Below are the code and all the weights of a small trained network. Each question names an input and a target symbol and asks about switching units off, where a switched-off unit gives its printed mean instead of its output.

import numpy as np


def w(rows, s, z=0):
    codes = np.array(rows[::2]) - 128.0
    scale = np.full(codes.shape[1], s)
    scale[-1] = z or s
    return codes * scale


def f(y):
    return np.maximum(y, 0)


def softmax(a):
    e = np.exp(a - a.max(-1, keepdims=True))
    return e / e.sum(-1, keepdims=True)


def log_softmax(a):
    a = a - a.max(-1, keepdims=True)
    return a - np.log(np.exp(a).sum(-1, keepdims=True))


def net(x, mask):
    ids = ['ΠΣΦαβγεζηθμξτψω'.index(c) for c in x.split()]
    T = len(ids)
    res = E[ids] + P[:T]
    u = 0
    for l in range(2):
        r = res
        for j in range(3):
            rows = slice(2 * j, 2 * j + 2)
            q, k, v = (r @ M[l][rows].T for M in (Q, K, V))
            z = softmax(np.where(np.tri(T) > 0, q @ k.T / 2**0.5, -1e9)) @ v
            o = O[l][rows]
            res = res + np.where(mask[u + j], z, o[:, -1]) @ o[:, :-1]
        u += 3
        y = f(res @ A[l][:, :-1].T + A[l][:, -1])
        res = res + np.where(mask[u : u + 4], y, B[l][:, -1]) @ B[l][:, :-1]
        u += 4
    return log_softmax(res[-1] @ U[:, :-1].T + U[:, -1])


Q, K, V, O, A, B = {}, {}, {}, {}, {}, {}
E = w([
[152,141,104],'Π',
[162,159,134],'Σ',
[59,178,75],'Φ',
[180,127,95],'α',
[156,165,100],'β',
[146,110,93],'γ',
[111,121,148],'ε',
[45,63,32],'ζ',
[116,71,54],'η',
[204,123,197],'θ',
[157,155,133],'μ',
[148,73,54],'ξ',
[191,102,8],'τ',
[87,139,209],'ψ',
[151,196,216],'ω',
],0.015)
P = w([
[177,177,128],'0',
[29,196,78],'1',
[130,87,168],'2',
[17,197,80],'3',
[166,140,148],'4',
[56,254,67],'5',
[115,72,170],'6',
[45,215,77],'7',
[106,54,169],'8',
],0.0062)
Q[0] = w([
[204,94,226],'L0H1',
[255,103,142],'L0H1',
[135,156,205],'L0H2',
[23,184,83],'L0H2',
[49,173,114],'L0H3',
[84,82,60],'L0H3',
],0.0097)
K[0] = w([
[117,138,255],'L0H1',
[186,48,142],'L0H1',
[124,117,208],'L0H2',
[9,174,114],'L0H2',
[25,141,143],'L0H3',
[104,51,58],'L0H3',
],0.0085)
V[0] = w([
[219,147,73],'L0H1',
[136,153,143],'L0H1',
[115,143,143],'L0H2',
[216,3,50],'L0H2',
[128,213,57],'L0H3',
[130,204,72],'L0H3',
],0.0054)
O[0] = w([
[39,127,96,180],'L0H1',
[63,34,141,139],'L0H1',
[127,130,123,136],'L0H2',
[157,253,191,36],'L0H2',
[149,107,203,250],'L0H3',
[138,94,200,233],'L0H3',
],0.0049,0.0018)
A[0] = w([
[83,102,2,78],'L0N1',
[219,63,156,116],'L0N2',
[113,146,35,253],'L0N3',
[136,158,169,86],'L0N4',
],0.0091,0.0058)
B[0] = w([
[167,248,136,174],'L0N1',
[184,131,84,153],'L0N2',
[66,24,144,255],'L0N3',
[93,145,130,133],'L0N4',
],0.016,0.0069)
Q[1] = w([
[178,134,109],'L1H1',
[6,139,35],'L1H1',
[81,212,118],'L1H2',
[130,111,102],'L1H2',
[205,165,83],'L1H3',
[106,130,194],'L1H3',
],0.015)
K[1] = w([
[143,166,138],'L1H1',
[88,110,5],'L1H1',
[95,182,135],'L1H2',
[122,111,129],'L1H2',
[123,148,81],'L1H3',
[108,133,169],'L1H3',
],0.021)
V[1] = w([
[103,113,202],'L1H1',
[184,204,160],'L1H1',
[133,151,7],'L1H2',
[66,129,99],'L1H2',
[211,33,95],'L1H3',
[120,137,243],'L1H3',
],0.014)
O[1] = w([
[173,117,254,165],'L1H1',
[242,172,128,1],'L1H1',
[220,32,58,97],'L1H2',
[126,50,178,170],'L1H2',
[240,4,129,144],'L1H3',
[130,161,213,160],'L1H3',
],0.0086,0.01)
A[1] = w([
[166,232,233,3],'L1N1',
[174,183,246,201],'L1N2',
[123,94,39,38],'L1N3',
[24,150,73,106],'L1N4',
],0.012,0.0057)
B[1] = w([
[154,106,249,195],'L1N1',
[96,145,12,223],'L1N2',
[179,152,57,155],'L1N3',
[197,183,120,254],'L1N4',
],0.016,0.013)
U = w([
[132,50,182,112],'Π',
[106,153,73,170],'Σ',
[148,213,148,105],'Φ',
[226,82,181,190],'α',
[149,66,188,210],'β',
[121,35,146,101],'γ',
[42,146,62,137],'ε',
[100,240,74,88],'ζ',
[170,124,130,185],'η',
[245,162,123,73],'θ',
[101,145,81,170],'μ',
[145,93,113,150],'ξ',
[139,107,64,2],'τ',
[67,117,190,74],'ψ',
[213,117,226,149],'ω',
],0.011,0.009)

Each question gives the input, a string of symbols that net reads in full, and the target symbol t.
The units are the heads (2 rows each of Q, K, V and O) and the neurons (one row each of A and B). Each row of codes is followed by its name. A weight is (code - 128) times the scale printed after its matrix; where a second scale follows, it is the last column's (O, A, B and U).
mask holds one flag per unit, layer by layer, with each layer's heads first. A switched-off unit (its flag False) gives its mean, the last column of its rows in O or B, instead of its output. The means were averaged over made-up inputs and are rounded, as every weight is.
A unit's drop is (log p(t) with every unit on - log p(t) with that unit switched off) / (log p(t) with every unit on - log p(t) with every unit switched off).
The circuit of an input: a set's keep is (log p(t) with only the set's units on - log p(t) with every unit switched off) / (log p(t) with every unit on - log p(t) with every unit switched off). Starting from the 12 units with the biggest drops (on a tie, the unit counted first), units are removed one at a time, each time the one whose removal leaves the highest keep (on an exact tie, the one counted first), for as long as the keep stays at least 0.8.
units of the circuit, in order: the units of the circuit, biggest drop first
most important unit: the unit with the biggest drop
top k neurons: the k neurons with the biggest drops, biggest first
k most important neurons of layer l: the k neurons of layer l with the biggest drops, biggest first
heads that matter: for each layer, one digit per head in row order, 1 if its drop is at least 0.15 and else 0, layers parted by /
input η α ξ τ ε, target ε: 2 most important neurons of layer 0 => [L0N2 L0N1]
input ψ μ β α ω β α τ, target θ: top 2 neurons => [L1N4 L1N2]
input Π θ Σ ψ τ ε, target ζ: most important unit => L1N4
input β ω τ ψ β γ, target ζ: units of the circuit, in order => [L1N4 L1H1]
input ε ε ω γ Σ ψ α, target α: heads that matter => 100 / 111
input ε ψ ψ, target ψ: units of the circuit, in order => [L1N1 L1N2 L1H2 L1H3]
input γ ψ β α ω ω ω ψ, target Φ: heads that matter => 000 / 011
input ε ψ γ ω, target Φ: top 3 neurons => [L1N1 L1N2 L0N3]
input α γ ζ ψ ζ γ τ ξ, target θ: heads that matter => 000 / 101
input η α γ ψ, target ζ: units of the circuit, in order => [L1H3 L1N4]
input η η Σ γ ψ ε, target ζ: heads that matter => 010 / 001
input ε ξ ψ β Φ, target Φ: heads that matter => 000 / 101
input Φ θ α μ Π τ Φ η, target θ: units of the circuit, in order => [L1N4 L1H1]
input Π Φ μ ψ β μ γ, target γ: units of the circuit, in order => [L1N4 L0N1 L1H3]
input ψ Π β ψ ε, target ε: top 3 neurons => [L1N1 L1N4 L0N1]
input Π μ β ω ψ η ω Π, target Φ: most important unit => L1N4
input β β Σ β β β τ, target τ: 2 most important neurons of layer 0 => [L0N2 L0N3]
input θ τ ψ Σ, target ζ: top 4 neurons => [L1N1 L1N4 L0N3 L0N2]
input Σ θ ω Φ, target Φ: units of the circuit, in order => [L1N4 L1N2]
input ε ε β, target β: units of the circuit, in order => [L1N2 L1N4]
input ω η ε β θ, target θ: units of the circuit, in order => [L1N2 L1H1 L1N1]
input β γ ξ α τ ξ, target θ: most important unit => L1H1
input ψ ε ω ε ε ψ γ η, target ζ: heads that matter => 000 / 100
input ψ μ η ε ω θ γ Σ ζ, target ζ: 2 most important neurons of layer 0 => [L0N1 L0N3]
input ζ ψ ω Π, target Φ: heads that matter => 000 / 101
input γ η Π ξ β Π Σ ω, target Φ: 2 most important neurons of layer 0 => [L0N4 L0N3]
input β Φ β Φ τ, target τ: top 2 neurons => [L1N3 L1N4]
input ω ψ Σ γ, target ζ: 2 most important neurons of layer 0 => [L0N3 L0N1]
input ζ ξ ε ξ θ, target θ: heads that matter => 000 / 100
